Below are the code and all the weights of a small trained network. Each question names an input and a target symbol and asks about switching units off, where a switched-off unit gives its printed mean instead of its output.

import numpy as np


def w(rows, s, z=0):
    codes = np.array(rows[::2]) - 128.0
    scale = np.full(codes.shape[1], s)
    scale[-1] = z or s
    return codes * scale


def norm(h):
    return h / np.sqrt((h * h).mean(-1, keepdims=True) + 1e-5)


def f(y):
    return np.maximum(y, 0)


def softmax(a):
    e = np.exp(a - a.max(-1, keepdims=True))
    return e / e.sum(-1, keepdims=True)


def log_softmax(a):
    a = a - a.max(-1, keepdims=True)
    return a - np.log(np.exp(a).sum(-1, keepdims=True))


def net(x, mask):
    ids = ['ΛΦΨαζω'.index(c) for c in x.split()]
    T = len(ids)
    res = E[ids] + P[:T]
    u = 0
    for l in range(2):
        q, k, v = (norm(res) @ M[l].T for M in (Q, K, V))
        z = softmax(np.where(np.tri(T) > 0, q @ k.T / 2**0.5, -1e9)) @ v
        res = res + np.where(mask[u], z, O[l][:, -1]) @ O[l][:, :-1]
        u += 1
        y = f(norm(res) @ A[l][:, :-1].T + A[l][:, -1])
        res = res + np.where(mask[u : u + 16], y, B[l][:, -1]) @ B[l][:, :-1]
        u += 16
    return log_softmax(norm(res)[-1] @ U[:, :-1].T + U[:, -1])


Q, K, V, O, A, B = {}, {}, {}, {}, {}, {}
E = w([
[89,84,68],'Λ',
[168,192,171],'Φ',
[178,250,81],'Ψ',
[108,93,58],'α',
[150,178,177],'ζ',
[100,130,186],'ω',
],0.0023)
P = w([
[226,10,115],'0',
[11,159,182],'1',
[40,165,165],'2',
[62,173,151],'3',
[58,166,148],'4',
[63,169,155],'5',
[61,162,148],'6',
[54,157,146],'7',
],0.0012)
Q[0] = w([
[188,93,7],'0.h0',
[94,144,58],'0.h0',
],0.012)
K[0] = w([
[19,200,123],'0.h0',
[114,218,255],'0.h0',
],0.008)
V[0] = w([
[102,7,184],'0.h0',
[252,199,20],'0.h0',
],0.0021)
O[0] = w([
[167,49,222,249],'0.h0',
[154,253,107,81],'0.h0',
],0.005,0.0011)
A[0] = w([
[138,208,138,147],'0.n0',
[73,171,52,108],'0.n1',
[183,108,48,2],'0.n2',
[149,188,86,119],'0.n3',
[170,94,187,94],'0.n4',
[179,76,178,64],'0.n5',
[184,141,3,16],'0.n6',
[156,94,138,24],'0.n7',
[195,127,128,55],'0.n8',
[99,151,144,110],'0.n9',
[120,129,137,95],'0.n10',
[116,196,167,165],'0.n11',
[54,147,135,172],'0.n12',
[68,70,102,60],'0.n13',
[164,96,180,103],'0.n14',
[146,87,162,42],'0.n15',
],0.0049,0.0019)
B[0] = w([
[93,75,140,221],'0.n0',
[77,180,87,172],'0.n1',
[111,3,149,131],'0.n2',
[74,78,131,165],'0.n3',
[97,161,125,204],'0.n4',
[98,179,143,191],'0.n5',
[116,146,250,140],'0.n6',
[93,167,131,132],'0.n7',
[178,66,98,135],'0.n8',
[123,138,102,169],'0.n9',
[128,129,124,132],'0.n10',
[89,106,101,253],'0.n11',
[153,138,88,236],'0.n12',
[205,118,116,182],'0.n13',
[84,184,132,198],'0.n14',
[115,154,141,161],'0.n15',
],0.0049,0.0024)
Q[1] = w([
[254,116,152],'1.h0',
[113,164,213],'1.h0',
],0.0094)
K[1] = w([
[153,2,71],'1.h0',
[217,115,194],'1.h0',
],0.0078)
V[1] = w([
[72,158,211],'1.h0',
[115,3,15],'1.h0',
],0.0027)
O[1] = w([
[185,129,47,250],'1.h0',
[1,142,151,13],'1.h0',
],0.0038,0.0025)
A[1] = w([
[110,153,88,144],'1.n0',
[38,119,125,127],'1.n1',
[154,145,237,1],'1.n2',
[172,245,188,134],'1.n3',
[160,70,109,101],'1.n4',
[225,147,192,127],'1.n5',
[143,103,218,67],'1.n6',
[80,207,131,84],'1.n7',
[103,129,252,73],'1.n8',
[140,140,193,51],'1.n9',
[99,186,89,147],'1.n10',
[210,66,80,102],'1.n11',
[142,126,191,82],'1.n12',
[131,129,125,110],'1.n13',
[147,106,219,79],'1.n14',
[73,129,136,124],'1.n15',
],0.004,0.0021)
B[1] = w([
[142,131,181,209],'1.n0',
[182,92,78,200],'1.n1',
[77,254,136,193],'1.n2',
[61,52,235,250],'1.n3',
[171,137,138,190],'1.n4',
[97,159,3,219],'1.n5',
[113,141,202,195],'1.n6',
[205,76,113,199],'1.n7',
[110,240,76,231],'1.n8',
[122,173,146,166],'1.n9',
[153,97,178,226],'1.n10',
[175,214,113,251],'1.n11',
[117,172,184,174],'1.n12',
[137,129,114,128],'1.n13',
[117,157,239,200],'1.n14',
[158,105,101,169],'1.n15',
],0.0032,0.0017)
U = w([
[45,203,61,5],'Λ',
[23,46,82,100],'Φ',
[237,213,91,130],'Ψ',
[81,239,194,253],'α',
[130,36,233,178],'ζ',
[222,6,131,71],'ω',
],0.012,0.0046)

Each question gives the input, a string of symbols that net reads in full, and the target symbol t.
The units are the heads (2 rows each of Q, K, V and O) and the neurons (one row each of A and B). Each row of codes is followed by its name. A weight is (code - 128) times the scale printed after its matrix; where a second scale follows, it is the last column's (O, A, B and U).
mask holds one flag per unit, layer by layer, with each layer's heads first. A switched-off unit (its flag False) gives its mean, the last column of its rows in O or B, instead of its output. The means were averaged over made-up inputs and are rounded, as every weight is.
A unit's drop is (log p(t) with every unit on - log p(t) with that unit switched off) / (log p(t) with every unit on - log p(t) with every unit switched off).
The circuit of an input: a set's keep is (log p(t) with only the set's units on - log p(t) with every unit switched off) / (log p(t) with every unit on - log p(t) with every unit switched off). Starting from the 12 units with the biggest drops (on a tie, the unit counted first), units are removed one at a time, each time the one whose removal leaves the highest keep (on an exact tie, the one counted first), for as long as the keep stays at least 0.8.
circuit, biggest first: the units of the circuit, biggest drop first
most important unit: the unit with the biggest drop
top k neurons: the k neurons with the biggest drops, biggest first
top k neurons in layer l: the k neurons of layer l with the biggest drops, biggest first
drop when u is switched off: that unit's drop, to one decimal
input α Φ ω Ψ ω ω ω, target ω: most important unit -> 0.n11
input Ψ α Ψ, target Λ: circuit, biggest first -> [0.n3, 0.n0]
input Λ ζ α, target Ψ: top 2 neurons in layer 1 -> [1.n3, 1.n11]
input ω ζ ζ ω ω α Ψ, target Φ: top 3 neurons in layer 0 -> [0.n3, 0.n1, 0.n0]
input Ψ ζ Λ α ζ, target Λ: top 2 neurons in layer 0 -> [0.n3, 0.n0]
input ω ζ ω Λ ζ α, target Ψ: top 2 neurons in layer 1 -> [1.n11, 1.n3]
input Λ Φ Λ ω ω Φ, target ζ: top 2 neurons -> [1.n3, 0.n11]
input Φ ω ω ω Λ ζ Λ ω, target Φ: top 2 neurons -> [0.n11, 0.n0]
input Ψ Φ ζ, target Λ: top 3 neurons in layer 0 -> [0.n3, 0.n0, 0.n11]
input ζ ζ ω α, target ω: top 3 neurons in layer 1 -> [1.n8, 1.n2, 1.n5]
input α ζ Λ, target Ψ: top 2 neurons in layer 1 -> [1.n3, 1.n11]
input Λ Λ ω Λ ω Φ, target ζ: top 2 neurons -> [0.n11, 1.n3]
input ω ζ ω ω Ψ, target Φ: drop when 0.n3 is switched off -> 0.2
input ζ ω Φ, target Ψ: drop when 1.h0 is switched off -> 2.3
input Φ ω ω ζ, target Φ: drop when 1.n14 is switched off -> 0.0
input Ψ Ψ Φ, target Λ: drop when 1.n11 is switched off -> 0.1
input α Φ ζ Λ, target Ψ: most important unit -> 0.n13
